Here is a tiny trained network, its code and every weight. The questions are about switching its units off for an input and a class, where a switched-off unit gives its printed mean instead of its output.

import numpy as np


def w(rows, s, z=0):
    codes = np.array(rows[::2]) - 128.0
    scale = np.full(codes.shape[1], s)
    scale[-1] = z or s
    return codes * scale


def f(y):
    return np.maximum(y, 0)


def log_softmax(a):
    a = a - a.max(-1, keepdims=True)
    return a - np.log(np.exp(a).sum(-1, keepdims=True))


def net(x, mask):
    res = np.array(x, float).reshape(1, 2) / 4 @ E
    y = f(res @ A[0][:, :-1].T + A[0][:, -1])
    res = res + np.where(mask, y, B[0][:, -1]) @ B[0][:, :-1]
    return log_softmax(res[-1] @ U[:, :-1].T + U[:, -1])


A, B = {}, {}
E = w([
[174,226,219,133],'x0',
[155,181,80,252],'x1',
],0.011)
A[0] = w([
[174,112,124,178,110],'neuron 1',
[64,93,50,132,143],'neuron 2',
[191,178,162,121,87],'neuron 3',
[103,96,48,110,103],'neuron 4',
[156,186,183,158,111],'neuron 5',
[157,140,80,252,76],'neuron 6',
[86,99,194,37,105],'neuron 7',
[138,150,102,144,190],'neuron 8',
[119,60,185,40,120],'neuron 9',
[123,148,102,198,180],'neuron 10',
[139,144,106,162,246],'neuron 11',
[100,80,68,147,86],'neuron 12',
[172,206,207,112,149],'neuron 13',
[146,150,95,201,91],'neuron 14',
[115,85,41,150,102],'neuron 15',
],0.012,0.013)
B[0] = w([
[134,209,99,82,157],'neuron 1',
[96,98,177,187,211],'neuron 2',
[36,187,201,176,160],'neuron 3',
[77,136,153,152,179],'neuron 4',
[89,135,145,207,178],'neuron 5',
[102,240,80,94,211],'neuron 6',
[119,173,57,85,192],'neuron 7',
[183,45,83,113,194],'neuron 8',
[114,144,63,106,202],'neuron 9',
[135,115,81,122,218],'neuron 10',
[153,29,93,128,246],'neuron 11',
[88,193,179,160,172],'neuron 12',
[89,86,128,176,208],'neuron 13',
[113,245,73,95,179],'neuron 14',
[79,158,175,178,190],'neuron 15',
],0.012,0.014)
U = w([
[128,174,51,73,68],'0',
[62,112,217,192,118],'1',
[218,2,102,113,254],'2',
[177,133,226,87,99],'3',
[207,110,212,93,96],'4',
],0.012,0.0087)

Each question gives the input, the list of numbers given to net, and the class t.
The units are the neurons (one row each of A and B). Each row of codes is followed by its name. A weight is (code - 128) times the scale printed after its matrix; where a second scale follows, it is the last column's (A, B and U).
mask holds one flag per neuron, in row order. A switched-off neuron (its flag False) gives its mean, the last column of its row in B, instead of its output. The means were averaged over made-up inputs and are rounded, as every weight is.
A unit's drop is (log p(t) with every unit on - log p(t) with that unit switched off) / (log p(t) with every unit on - log p(t) with every unit switched off).
The circuit of an input: a set's keep is (log p(t) with only the set's units on - log p(t) with every unit switched off) / (log p(t) with every unit on - log p(t) with every unit switched off). Starting from the 12 units with the biggest drops (on a tie, the unit counted first), units are removed one at a time, each time the one whose removal leaves the highest keep (on an exact tie, the one counted first), for as long as the keep stays at least 0.8.
units of the circuit, in order: the units of the circuit, biggest drop first
k most important neurons: the k neurons with the biggest drops, biggest first
drop when u is switched off: that unit's drop, to one decimal
input [-7,-6], class 1: most important neuron : [neuron 2]
input [3,-2], class 2: units of the circuit, in order : [neuron 6; neuron 15]
input [-6,4], class 1: 2 most important neurons : [neuron 2; neuron 15]
input [-3,-2], class 2: 2 most important neurons : [neuron 6; neuron 3]
input [-3,-3], class 2: 3 most important neurons : [neuron 6; neuron 14; neuron 3]
input [-5,-4], class 1: 3 most important neurons : [neuron 2; neuron 6; neuron 14]
input [8,8], class 0: 4 most important neurons : [neuron 6; neuron 14; neuron 2; neuron 1]
input [1,-3], class 2: 2 most important neurons : [neuron 6; neuron 14]
input [-6,-4], class 1: drop when neuron 2 is switched off : 0.2
input [-2,-2], class 2: drop when neuron 6 is switched off : 0.3
input [1,-1], class 2: drop when neuron 4 is switched off : 0.0
